In the rows, 128 means zero.
Facts:
{tuflek} ψ bavano
{grusek} ψ draflas
{pligrem} ψ skenen
{plisi} ψ muklo
{plisi,trodrus} ψ pluden
{brani} ψ brulubru
{voze} ψ kugras
{stifli,sidril} ψ lura
{pilur} ψ kiflim
{plobudro} ψ kipal
{veno} ψ plutel
{kugras} ψ voze
{bavano} ψ sobril
{fozuta} ψ skegur
{steklik} ψ skagro
{stisul} ψ tezik
{dugim} ψ skegre
{risteli} ψ drefla
{tade} ψ klasku
grobak ε skududan
vugos ε fozuta
sedobar ε tuflek
druklak ε drili
zusen ε stozamo
drili ε steklik
grusek ε baflen
brule ε flaklok
pligrem ε gazor
gubrin ε vastebrol
plisi ε stigul
flaklok ε zuvo
drefla ε kugras
muklo ε duvu
gelur ε klisogim
voze ε grobak
klobru ε skenen
klisogim ε plobudro
plobudro ε plisi
grodur ε brule
skagro ε treku
raro ε grusek
kugras ε vugos
plutel ε brulubru
skenen ε dralo
stozamo ε voze
bavano ε veno
zuvo ε klabom
lura ε raro
trobran ε taga
steklik ε kesom
safel ε trobran
stisul ε tade
vastebrol ε brani
lutu ε drefla
zuko ε sedobar
tobe ε britras
skizom ε plutel
mazus ε trodrus
kesom ε liris
skududan ε klasku
taga ε risteli
tade ε skegur

Known rows:
[130 163 100 129 119 142 104  76 132 101 139  64 120  83 115 144 133 128
 117 130 167 104 115 116 183 141] -> risteli
[ 95 150 134  93 159 107 127  42  59 130 196 141 129 100 154  53 137 135
 130 121 119 131 148 121 120  90] -> pilur
[ 51 105  81 193  85 165 170 163 129 151 133  63 164 132 199 125  76  87
 102 111 164 165 111  70 132 171] -> plobudro
[110 123 148 113 116 129 104  94 115 108 148  86 135 120 114 122 142 122
 112 130 155 125 145 102 126 112] -> sidril
[146 130 141 150  89 110 147 117 155 168 104 142 140  95 142 130 143 123
 167 139 152 164  87 126 113 123] -> bavano
[143  67 124 120 139 101 168  99 171 204 104 140 117 128 135 146 102 139
 115  68 131  85 134 123 113 117] -> vugos
[120 116 119 145 131 120 140 134 139 149 124 137 134 134 138 132 135 119
 142 131 117 121 113 123 128 134] -> mazus
[124 138 127 117 125 150 122 135 110 112 132 112 133 122 138 115 106 135
 106 123 148 159 150 124 121 138] -> stigul
[117 104 122 139 120 106 143 138 134 154 129 146 126 143 133 132 135 111
 146 145 119 125 109 123 149 136] -> zusen
[136 141 136 111 127 134 116 124 118 107 132 122 122 121 119 124 122 137
 114 125 138 135 143 133 128 122] -> bufis
[132 160 138 116 116 114  95 151 122 109 120 107 105 116 121  97 144 139
 124 116 121 124 149 129 112 122] -> baflen
[136 126 159 119 132 109 137 147 156  64  78 113 150 115 146 135  67 168
 168 139  94 162 192 170 149 102] -> skegre
[125 138 114 154 125 101 127 171 145 155 105 137 113 129 144 107 147 125
 155 119  90 113 113 133 114 139] -> lura
[137 141 136 111 127 135 117 123 119 108 132 122 123 122 119 124 121 138
 115 126 137 135 143 133 128 122] -> flidas
[137 141 137 111 127 135 117 124 119 108 131 120 123 122 118 123 122 138
 115 125 137 136 142 134 128 123] -> skuflom
[105 133 136 115 111 175 172 139 123 139 108 160 202 149 133 138 151 148
 163 154 113  65  81 118 115 114] -> zuvo
[137 141 136 111 126 135 116 124 117 107 130 121 122 122 118 124 122 138
 114 126 137 135 142 133 128 122] -> kasa

Rows:
No name comes twice in this set of rows, the named rows included.
[113  85 128 128 103  84 148 151 125 161 138 164 109 158 123 131 136 100
 151 170 125 133 106 122 187 135] => stozamo
[150 173 117 127  97 145 147 159 136  84 113 122 103 118 123 142  85 138
 101 105 128 124 124 156 158 121] => kipal
[162 105  91 132 127 102 197 116 167 197  72 146  87 100 145 160  80 156
 114  64 134  63 107 127 147 152] => drefla
[187 118 153  93 158 162  79 163 128 144 100 163 125 153  97 143 158 158
 119 148 142 181 157 150  86 153] => draflas
[114 120 123 137 124 139 151 135 134 148 118 145 158 141 138 133 142 128
 152 138 114  99  98 121 123 128] => grodur
[132 149 143  99 119 157 128 126 111 102 124 130 150 128 116 126 128 150
 122 135 137 115 131 132 122 113] => klabom
[121 106 155 150 123  86  33 195 153 194  89  97 111 150 118  83 251 120
 165 135 103 118 138  86  44 148] => grusek
[104 131 131 119 112 172 172 139 128 143 106 160 202 151 135 138 154 145
 167 154 110  64  78 118 115 115] => brule
[140 140  68 160 177 148  88  88 198 167 158 104 162 114 128 154 151  93
 172 138 108 135  93 180 186 139] => taga
[106 109 108 154 130 133 146 144 132 158 126 128 144 136 158 125 119 115
 137 129 126 141 115 114 122 151] => gelur
[112  74 133 118  93  72 153 156 116 161 144 176 101 166 117 132 134  96
 150 185 131 140 107 121 210 135] => grobak
[ 83 104  88 169 130 155 156 163 121 170 126 116 161 137 190 113  95 108
 127 125 141 178 123  98 111 178] => klisogim
[107  96 127 224 188  97 160  63  85  79 139 137  84 132 139 195 162 111
 129 155  93  96  96  65  89 160] => steklik

Now the same things, written a new way:
Known rows:
[113 140 118 127 106 127 153 127 120 144 128 148 131 126  96 119 149 150
 167 136 122 180 145 134 137 130 109 184 113 109 135 125 174 122 162 150
 119 147 129 122  96] -> trodrus
[114 137 129 143 118 111 129 145 129 125 124 147 109 116 125 115 130 129
 122 121 129 139 136 134 130 132 114 134 130 113 125 138 136 152 149 141
 134 129 130 127 122] -> grigilek
[139 179 118 156  86 116 153 252  72 172  67 175 183  67 102 140 179 146
  91 148  59 183 127 135 143  91  96 144 127 100 151 138  89 172 183 211
  82 166 118 176 112] -> liris
[107 135 132 143 113 111 130 147 126 122 125 151 108 111 126 113 127 125
 124 124 128 142 137 135 132 131 115 134 133 112 127 136 135 153 151 142
 136 129 132 128 122] -> trobran
[ 90  98 137 142 108 109 112  93 141  96 169 148  41 142 127  53 114  95
 169 118 167 132 180 147 151 144 109 149 161 124 110 129 175 153 128  99
 169 127 134  66 101] -> vugos
[113 136 128 143 118 112 130 147 128 125 124 147 109 116 124 116 130 129
 123 122 128 139 136 133 130 132 114 135 130 114 125 138 136 151 148 141
 135 130 130 128 122] -> gruzek
[107 130 140 153 117 129 153 132 127 121 139 138 139 115  94 103 125 125
 133 118 115 139 125 116 140 124 126 137 132 106 116 118 144 142 162 134
 126 120 118 127 112] -> tade
[108 136 132 146 118 112 134 145 121 120 126 148 111 114 123 116 135 128
 120 123 129 137 144 129 130 131 110 133 133 113 130 131 136 150 152 140
 134 124 129 127 123] -> plutel
[246 163  65 116 190 105 136 108 183 187 129  60 157 152  86 140 178 138
 103  72 139  70  91 121  90 166 124 130  97 145 107 166 130  33 110  97
  98 129  98 108 138] -> voze
[113 136 129 143 118 112 129 146 128 125 124 146 109 115 125 115 130 128
 123 122 129 139 136 133 130 132 114 135 130 114 125 138 136 151 149 141
 134 129 130 127 122] -> skeben
[107 136 135 138  95  97 133 152 110 141 121 166 118 112 131 106 120  95
 134 111 131 145 153 127 152 141 111 131 146 101 119 131 141 176 150 148
 125 128 134 120 119] -> brule
[ 54 177 129 121  90  82 179 167  98 115  60 156 197  56 148 162  97 176
  68 123  99 160  94 140 143 119 135  84  83  74 149 155  29 164 165 159
  89 118 129 177 141] -> druklak
[105 143 158 146 116 110 113 123 127  96 120 145 130  97 146 129  95 115
 119  98 138 133 137 134 126 146 142 137 158 108  90 153 108 152 138 140
 143 133 136 155 117] -> lura
[113 136 129 143 118 112 129 146 129 125 124 146 108 115 126 116 130 128
 124 121 129 139 136 134 129 132 114 135 130 113 125 137 136 151 150 142
 134 129 130 127 122] -> peskim
[108 133 133 148 119 117 136 147 127 122 125 147 111 117 120 111 129 126
 122 121 124 139 135 129 132 128 115 132 129 112 125 132 137 154 151 141
 133 123 128 127 121] -> skenen
[120 133 119 142 114 118 126 163 127 137 123 147 104 116 112  98 146 144
 135 132 118 158 155 144 132 124 103 145 118 139 133 127 157 151 155 148
 122 138 121 122 116] -> gazor
[103 139 140 147 121 107 131 126 123 113 126 149 112 113 136 129 113 116
 111 114 140 118 116 120 131 144 126 124 143  88 122 143 113 153 149 135
 145 119 139 132 130] -> skagro

Rows:
No name comes twice in this set of rows, the named rows included.
[215 155  68 117 210 131 119 134 185 160 130  80 131 173  94 192 162 175
  90  78 144  60 124 100 101 161 129 138  81 152 114 191 144 128 104 130
 109 125 109  96 127] => grobak
[ 71 175 120 125  87  91 174 191  94 131  60 158 191  59 131 147 121 184
  80 133  86 177 111 147 145 109 122  98  80  95 155 145  53 165 171 170
  80 131 121 172 133] => drili
[116 133 121 143 109 118 125 166 125 136 123 150 103 114 112  95 146 142
 137 135 117 162 156 146 133 121 102 146 119 137 134 124 159 153 156 148
 123 140 122 123 115] => baflen
[ 85 131 139 154 114 122 128 146 130  97 127 149  96 100 128 104 125 146
 122 146 123 156 124 150 117 113 116 139 128 117 140 129 131 136 160 141
 149 131 135 141 119] => zuvo

The same things again, as new rows of numbers:
Known rows:
[139 105 135 130 140 122 125 151 139 115 108 131 130 122  94 142 155 134
 108  59 144 131 121 135  93 110 179 147 168 141 137 121 120 119 120 153
 150] -> grusek
[134 117 133 132 128 141 131 131 130 123 124 135 121 127 112 128 127 120
 133 126 124 128 135 110 143 119 139 128 132 129 137 126 118 127 125 123
 117] -> tobe
[137 115 132 132 127 140 133 133 134 119 120 135 127 124 113 128 134 117
 128 123 119 131 133 112 140 116 137 128 135 131 135 127 113 127 124 125
 118] -> plutel
[136 112 125 129 130 149 126 129 130 134 126 131 116 130 117 132 130 117
 147 131 119 131 124 113 129 120 138 135 132 128 138 122 118 129 128 127
 118] -> muklo
[128 116 143 145 126 128 149 129  95 147 111  89 165 105 119 130 129 131
 172 106 130 137 137  91 138 133 115 148 132  95 137 127 116 148 125  93
 113] -> steklik
[124 132 139 140 137 221 157 130  83  92 128 143 133 133  94 140 126 115
 122 136 120 134 140 111  94 115 127 127 137 148 135 129 131 131 147  85
 114] -> drefla
[124 137 125 127 127 114 124 128 132 131 134 122 128 131 135 125 131 130
 121 135 133 125 127 138 119 141 119 126 120 127 121 126 136 130 132 130
 138] -> kegre
[130 125 107 117 132 133 115 123 130 154 139 112 115 138 147 136 141 124
 157 146 121 132 103 147  85 143 114 143 122 126 123 118 136 136 141 139
 142] -> pluden
[124 138 125 127 127 114 124 128 132 130 135 122 128 131 135 125 131 130
 120 134 133 125 127 138 119 141 119 125 121 127 121 126 136 129 132 130
 138] -> kaplok
[124 138 121 123 128 115 130 124 125 129 127 118 146 124 151 130 134 134
 122 124 128 134 118 156 110 130 112 129 130 131 117 135 132 130 130 135
 139] -> veno
[119 128 139 119 125 109 112 122 101 123 130 130 143 120 146 130 150 169
 134 128 130 123 121 167 108 112 128 132 135 121 122 129 135 108 124 139
 109] -> tuflek
[126 132 127 127 132 102 118 138 139 128 131 122 123 132 119 129 144 134
 108 109 144 122 124 143 100 143 139 133 133 131 121 120 140 126 131 141
 153] -> baflen
[124 138 124 127 127 114 123 128 132 131 134 122 128 131 135 125 133 130
 118 134 133 125 126 138 117 141 119 125 122 127 121 126 136 129 131 130
 139] -> dralo
[124 137 124 126 127 114 124 127 132 130 135 123 128 131 135 125 131 130
 120 134 133 125 126 138 119 141 118 126 121 127 121 126 137 129 132 130
 138] -> gazor
[117 137 122 124 132 120 111 115 124 145 138 122 137 131 156 114 101 135
 125 116 147 123 149 132 135 130 126 125 122 138 125 130 138 118 149 115
 156] -> klasku
[126 137 123 126 126 110 127 128 136 127 132 120 132 128 137 125 135 125
 120 132 128 129 126 143 119 140 115 125 122 129 118 129 134 129 132 129
 140] -> skegre
[122 143 127 131 132 117 132 128 121 126 135 124 137 130 142 124 130 130
 110 137 137 125 126 137 107 134 112 124 126 134 121 124 135 142 139 127
 142] -> kipal

Rows:
No name comes twice in this set of rows, the named rows included.
[128 109 119 127 127 146 119 140 124 121 121 157 109 128  81 147  90 124
 115  99 137 123 146  88 134 143 151 137 147 122 141 135 121 146 101 155
 140] => lura
[125  98 166 119 120 124 103 123  80 109 123 154 135 110 118 131 161 189
 159 124 120 116 130 150 135  73 160 135 148 114 140 124 118  85 110 135
  57] => bavano
[139 103 139 133 137 122 120 154 147 117 115 135 112 128  77 137 152 128
 107  73 146 123 130 115 105 121 184 143 158 136 140 113 123 118 120 146
 146] => raro
[133 116 137 136 126 136 135 132 124 129 122 125 128 123 108 127 128 121
 142 124 125 129 136 100 143 126 134 132 130 118 137 124 117 133 125 115
 114] => druklak
[131 119 133 133 128 165 135 130 122 116 124 136 122 129 104 132 127 118
 135 127 119 131 137 111 134 121 139 129 132 131 136 129 122 120 128 111
 115] => lutu
[132 118 132 134 130 142 130 129 128 123 122 134 129 125 119 126 125 119
 128 121 125 129 138 112 141 116 137 128 134 132 137 127 118 127 130 119
 125] => skagro
[120 128 143 122 122 104 109 126 112 123 138 134 126 125 127 124 149 159
 131 140 132 115 129 150 121 124 132 127 124 118 123 121 138 108 126 132
 107] => sobril
[131  88 123 124 144 180 145 117 132 127 118 135 117 138 158 145 129 121
 214 138  93 128  86 144 155  88 116 140 127 134 145 114 101 144 118 123
 131] => plisi

The same things again, as new rows of numbers:
Known rows:
[ 97 121 124 108 103 119 132 138  92 123 130 151 143 167 127 125 141 124
 130 124 120 139 122 108 164 124 113] -> skenen
[138 119 136 146 131 139 122 124 136 129 129 118 119 122 118 125 127 124
 127 128 144 135 119 131 129 131 134] -> vifu
[132 107 106 116  94 160 154 132 109 112 124 117 122 131 107 106 102 108
 124 171 139 150  88 119 122 128 137] -> brulubru
[104 136 117 107 113 120 145 141  94 119 152 144 124 161 159 129 122 148
 141 134 136 120 152 114 120 115 110] -> plutel
[121 125 149 137 159 149 129 115 142 137 138 119 111 132 143 113 124 126
 134 139 160 117 146 143 111 132 129] -> veno
[100 137 108 102 135 119 135 122 109  90 149 141 130  95 129 130 132 124
 121 139 114 123 165  93 162 118  74] -> safel
[ 78 139  88  87 144 125 136 106  94  41 180 153 116  36 116 130 141 114
 110 155 117 124 205  48 211  99   7] -> trobran
[136 125 125 150 170 127 112 107 158  86 145  99 122  49 100 132 124 108
 109 133 125 134 145 108 155 140  84] -> risteli
[138 120 135 147 131 139 122 124 136 130 129 119 120 123 119 126 128 123
 126 127 145 135 119 130 128 130 134] -> kegre
[104 159  59  78 165  64 158 116  71 110 200 129 194 183 153 167 155 143
 151  90 186 166 153 175 142 185 131] -> raro
[164 121 149 200 132  92  83 136 155 120 135 108 129 115 102 164 145 138
 119  68 128 155 108 113 161 141 124] -> kipal
[153 119 126 160 116 124 119 136 135 113 134 108 122 118 110 138 118 129
 122 120 135 147 104 118 129 133 130] -> tezik
[135 118 130 145 112 143 133 134 119 123 143 122 109 142 129 124 119 135
 134 136 158 138 120 122 120 120 130] -> draflas
[195 156 110 111 121 100 170 167 104 130 134 158  65 142 141 135 156 166
 134 145 122 132 103 131 148  98 137] -> muklo
[138 119 137 146 132 140 122 124 136 129 131 119 119 123 119 125 127 123
 127 129 144 136 117 132 128 130 133] -> gruzek
[111 134 122 112 117 119 164 131 123 109 114 126 149 146 136 137 139 138
 128 126 104 115 148 116 120 119 119] -> zusen
[ 75 115 161 125  89 136 238 127 119  96  66 133 180 225 122 152 215 150
 127 109  99 102 177  89 147  85 118] -> voze

Rows:
No name comes twice in this set of rows, the named rows included.
[225 142 117 144 115 118 163 167 111 133 139 149  41 136 124 134 157 166
 133 145 153 148  80 134 152  94 152] => pluden
[205 148 137 134 171 124 155 143 148 145 127 136  58 113 127 122 160 144
 128 150 143 127 103 158 141 116 150] => trodrus
[138 129 112 137 147 119 132 118 118 124 160 115 141 141 123 140 139 128
 137 113 180 156 123 152 133 156 142] => baflen

The same things again, as new rows of numbers:
Known rows:
[135 148 198 123 105 128 100 137 130  98 136 143 136 133 136 123 142 132
  97 128 141  86  96 166  76  99  96 170 126 139 143] -> druklak
[150 141 142 101  82 158  86  88 143  57 117 164  91 144 107 157  97 128
  75 157 116  97 108 153 101 109  92 185  70 191 113] -> kiflim
[107 194 172 121 121 128  88  96 116  75 112 188 108 117 137 147 139 156
 100 110 135 110 122 133  88 115  94 183 103 137 127] -> sobril
[115 162 181 139 119 140  98  83 127 102 119 169  95 124 124 143 137 139
 100 112 133 115 113 147  82 105  97 177 112 123 128] -> dralo
[178 144 212 113 118 138  93  92  88  72 114 103  61 131  64  87 102 182
 191 148 183  70  96 150  92  86 150 166 137  64 196] -> plobudro
[108 169 174 102 120 136 109 118 164  82 141 136 109 136 141 142 156 176
 118 131 130  73  89 160  76  98 104 167 102 137 140] -> lura
[101 199 191 128 120 123  66  92 110  44 101 211 109 133 123 126 144 168
  69 135 148  87 121 126  87 106 109 185  90 123 147] -> draflas
[129 161 221 179 122 136 117  44 135 129 107 166 106 140  93 142 129 152
  77 118 104 102 137 177  61  98  91 169 117 116 161] -> veno
[126 136 180 135 128 153 106 104 141 125 124 152  69 118 114 146 126 112
 110  97 155 143  85 149  83 108  83 172 123 116 116] -> dugim
[114 160 174 119 133 128 114 135 131 113 139 139 109 128 107 118 131 135
  92 134 141  82 106 142  69  84 100 147 124 142 152] -> lutu
[160 105 172 121 103 168 106  83 157  86 119 160  74 146  85 148  86 112
  65 157 138 122  93 167  84 103  65 175  84 163 131] -> pilur
[143 140 154  63 112 135 114 158 161 112 152 183 123  86  82 130 180 155
  85 131 147 127 112 201  84  72 154 189 120 132 168] -> brule
[126 185 196 133 102 126 108  88 138  94 119 151 139 139 115 141 146 177
  96 134  95  44 137 175  71  87 129 162 115 161 168] -> plutel
[114 120 182 107 150 133 138 111 117 101 165 166 129  96 151 125 155 133
 131 141 163 119 115 158  68  81  55 155 132 116 157] -> tade
[144 142 152  65 111 134 112 153 160 114 152 188 122  85  79 131 181 154
  83 129 146 134 116 202  85  74 154 192 118 129 166] -> zuvo
[ 95 185 186 139  98 139  55  93 117  80 115 155  85 135 111 136 167 143
 105 102 128  84 118 132  98  91 141 183 109 105 122] -> kipal
[ 98 171 177 131 126 142 105  74 161  92 127 149  86 138 139 152 149 170
 108 115 123 111  97 155  75 113  84 182  92 108 121] -> baflen

Rows:
No name comes twice in this set of rows, the named rows included.
[123 157 167 120 115 137  99  94 134 108 126 185  98 107 105 142 153 141
  89 113 133 136 120 164  86  99 116 190 110 118 134] => klabom
[116 157 203 141 142 140 109  92 131 103 114 184  91 118 117 138 128 139
  90 110 156 133 105 148  71 109  68 173 115 109 145] => tuflek
[128 158 197 149 101 128  88  99 115 102 121 159 123 135 139 132 134 123
  86 110 129 118 109 157  81 116  84 190 116 121 119] => liris
[109 168 156 128 131 115 102  67  84  76 157 203 124  98 166 158 176 133
 146 125 137 127 141 119  98 105  65 169 107 143 111] => klasku
[175 156 179  96 118 130 115  94  96  72 121 127  91 120 103 109  97 184
 178 153 163  77 105 154  90 103 127 168 128 116 177] => klisogim
[109 158 159 147 162 125 132 108 123 145 124 175  85 114 123 122 104 118
  78 114 159 151  92 127  62 118  62 156 127 121 125] => fozuta

